Below are the code and all the weights of a small trained network. Each question names an input and a class and asks about switching units off, where a switched-off unit gives its printed mean instead of its output.

import numpy as np


def w(rows, s, z=0):
    codes = np.array(rows[::2]) - 128.0
    scale = np.full(codes.shape[1], s)
    scale[-1] = z or s
    return codes * scale


def norm(h):
    return h / np.sqrt((h * h).mean(-1, keepdims=True) + 1e-5)


def f(y):
    return np.maximum(y, 0)


def log_softmax(a):
    a = a - a.max(-1, keepdims=True)
    return a - np.log(np.exp(a).sum(-1, keepdims=True))


def net(x, mask):
    res = np.array(x, float).reshape(1, 8) / 4 @ E
    u = 0
    for l in range(2):
        y = f(norm(res) @ A[l][:, :-1].T + A[l][:, -1])
        res = res + np.where(mask[u : u + 13], y, B[l][:, -1]) @ B[l][:, :-1]
        u += 13
    return log_softmax(norm(res)[-1] @ U[:, :-1].T + U[:, -1])


A, B = {}, {}
E = w([
[131,128,129,124,130,132,127,129],'x0',
[128,119,135,133,127,117,132,123],'x1',
[132,106,147,130,131,111,135,120],'x2',
[144,164,189,255,129,192,170,154],'x3',
[129,129,127,127,126,131,128,128],'x4',
[125,130,130,115,128,147,126,127],'x5',
[140,60,75,215,199,155,88,44],'x6',
[73,144,200,156,100,97,12,158],'x7',
],0.012)
A[0] = w([
[150,98,97,96,160,112,89,102,20],'0.n0',
[115,149,197,189,104,165,88,139,2],'0.n1',
[126,143,142,162,158,163,215,140,95],'0.n2',
[115,92,162,135,147,97,156,154,98],'0.n3',
[110,184,207,76,60,87,148,217,140],'0.n4',
[101,122,133,88,138,79,10,134,131],'0.n5',
[97,111,115,147,128,132,159,150,80],'0.n6',
[90,136,120,160,95,155,165,81,38],'0.n7',
[121,100,76,142,125,144,198,82,129],'0.n8',
[123,114,67,59,131,92,126,107,152],'0.n9',
[117,132,144,180,131,165,190,154,89],'0.n10',
[109,132,161,137,155,130,52,123,42],'0.n11',
[135,183,166,60,89,101,227,199,235],'0.n12',
],0.014,0.0034)
B[0] = w([
[84,199,66,144,122,141,93,56,164],'0.n0',
[16,189,119,152,185,57,156,207,188],'0.n1',
[211,85,167,113,58,129,130,55,184],'0.n2',
[88,200,87,102,105,193,138,155,139],'0.n3',
[246,216,90,28,227,72,101,209,250],'0.n4',
[207,67,156,85,7,173,93,14,206],'0.n5',
[127,144,131,143,129,143,156,85,136],'0.n6',
[149,80,128,138,125,127,144,126,148],'0.n7',
[151,174,78,35,159,148,111,223,194],'0.n8',
[78,152,61,138,174,42,225,210,204],'0.n9',
[204,134,180,117,79,176,100,56,179],'0.n10',
[106,94,106,201,98,141,154,149,169],'0.n11',
[15,31,169,243,4,193,170,25,251],'0.n12',
],0.015,0.014)
A[1] = w([
[36,48,154,123,112,147,60,90,63],'1.n0',
[153,90,126,44,114,160,109,164,96],'1.n1',
[150,10,99,112,92,118,116,117,162],'1.n2',
[75,111,140,193,115,89,57,78,122],'1.n3',
[13,98,107,164,116,116,211,177,4],'1.n4',
[40,66,178,235,148,141,128,173,18],'1.n5',
[108,154,68,65,231,86,154,149,55],'1.n6',
[103,163,212,99,175,112,182,226,42],'1.n7',
[243,132,174,147,253,180,129,129,50],'1.n8',
[99,96,147,210,190,114,70,181,76],'1.n9',
[153,107,120,110,141,128,176,161,152],'1.n10',
[96,178,182,190,132,111,77,183,103],'1.n11',
[31,137,99,151,151,66,195,84,73],'1.n12',
],0.016,0.0033)
B[1] = w([
[183,160,74,181,148,114,116,153,174],'1.n0',
[116,87,127,91,131,77,162,100,199],'1.n1',
[102,200,171,176,176,125,116,159,251],'1.n2',
[86,87,46,149,97,114,104,94,192],'1.n3',
[75,65,97,127,104,108,130,180,254],'1.n4',
[83,57,147,20,100,114,175,113,198],'1.n5',
[120,161,188,134,163,161,176,4,219],'1.n6',
[129,189,145,212,187,134,52,140,199],'1.n7',
[191,100,54,135,158,124,109,241,195],'1.n8',
[115,91,186,95,53,120,175,137,179],'1.n9',
[101,107,135,137,134,154,31,121,181],'1.n10',
[67,147,146,108,172,153,143,178,211],'1.n11',
[160,65,144,121,134,159,88,210,245],'1.n12',
],0.025,0.0095)
U = w([
[24,39,134,123,91,123,163,194,252],'0',
[144,172,174,32,75,13,111,78,52],'1',
[103,116,101,86,245,171,169,28,83],'2',
[131,131,24,212,89,86,55,60,72],'3',
[178,130,216,198,22,198,198,91,78],'4',
[106,231,226,170,178,131,102,186,132],'5',
[252,95,81,165,174,191,133,181,123],'6',
],0.015,0.0035)

Each question gives the input, the list of numbers given to net, and the class t.
The units are the neurons (one row each of A and B). Each row of codes is followed by its name. A weight is (code - 128) times the scale printed after its matrix; where a second scale follows, it is the last column's (A, B and U).
mask holds one flag per neuron, layer by layer. A switched-off neuron (its flag False) gives its mean, the last column of its row in B, instead of its output. The means were averaged over made-up inputs and are rounded, as every weight is.
A unit's drop is (log p(t) with every unit on - log p(t) with that unit switched off) / (log p(t) with every unit on - log p(t) with every unit switched off).
The circuit of an input: a set's keep is (log p(t) with only the set's units on - log p(t) with every unit switched off) / (log p(t) with every unit on - log p(t) with every unit switched off). Starting from the 12 units with the biggest drops (on a tie, the unit counted first), units are removed one at a time, each time the one whose removal leaves the highest keep (on an exact tie, the one counted first), for as long as the keep stays at least 0.8.
units of the circuit, in order: the units of the circuit, biggest drop first
k most important neurons: the k neurons with the biggest drops, biggest first
k most important neurons of layer l: the k neurons of layer l with the biggest drops, biggest first
drop of u: that unit's drop, to one decimal
input [-4,0,-4,-2,2,-2,5,-8], class 2: units of the circuit, in order	0.n12, 1.n6
input [-6,-1,-1,-5,1,-3,-3,7], class 1: units of the circuit, in order	0.n5
input [6,1,8,1,-7,-6,-8,4], class 5: 3 most important neurons	0.n4, 1.n7, 0.n2
input [-7,-5,5,6,1,-3,-5,0], class 4: 3 most important neurons of layer 0	0.n12, 0.n2, 0.n10
input [-6,-4,-3,1,2,6,-4,4], class 5: units of the circuit, in order	0.n1, 1.n7
input [-5,-6,-5,7,4,0,-8,1], class 5: 2 most important neurons	0.n4, 0.n5
input [-7,3,-5,6,5,4,5,0], class 6: 2 most important neurons of layer 0	0.n12, 0.n10
input [1,-3,-8,2,-2,0,-7,-2], class 4: 2 most important neurons	0.n12, 0.n4
input [1,-7,-8,0,-7,-1,4,8], class 3: 3 most important neurons of layer 0	0.n5, 0.n9, 0.n12
input [-4,-4,-4,-1,-4,-1,1,-5], class 2: 3 most important neurons	0.n12, 0.n8, 1.n6
input [-7,-7,6,0,7,-3,-1,8], class 1: 4 most important neurons	0.n5, 0.n12, 0.n4, 0.n9
input [-3,-3,-1,4,1,6,-1,4], class 5: 2 most important neurons	0.n1, 0.n12
input [3,-1,-5,4,-8,5,-3,6], class 5: 2 most important neurons	0.n4, 0.n1
input [1,2,8,4,-1,4,-2,0], class 4: units of the circuit, in order	0.n10
input [6,-6,6,1,1,-5,7,-6], class 6: 4 most important neurons	1.n8, 0.n12, 0.n1, 0.n9
input [5,-8,0,7,-6,2,1,-1], class 6: 3 most important neurons	0.n12, 1.n8, 0.n5
input [-5,0,-4,-6,0,7,5,3], class 3: 2 most important neurons	0.n5, 0.n4
input [0,4,3,7,2,1,-6,2], class 5: 3 most important neurons	0.n4, 0.n1, 0.n5
input [8,-1,7,2,3,2,-8,-5], class 4: 2 most important neurons of layer 0	0.n12, 0.n4
input [-3,2,-1,-4,-7,-4,5,2], class 3: 2 most important neurons	0.n4, 0.n5
input [6,8,7,6,3,-7,-4,5], class 5: most important neuron of layer 0	0.n4
input [-4,-1,5,0,8,-2,4,-6], class 2: 2 most important neurons	0.n8, 1.n6
input [1,-7,5,-1,2,2,6,1], class 3: 2 most important neurons	0.n4, 0.n0
input [-6,-8,2,-3,-7,6,2,-2], class 2: drop of 1.n6	0.7
input [3,4,-7,-2,-2,3,8,3], class 3: drop of 1.n1	0.0
input [6,2,-6,7,2,7,8,-2], class 6: drop of 0.n12	1.9
input [-8,-4,7,-3,0,2,4,8], class 3: drop of 0.n5	1.0
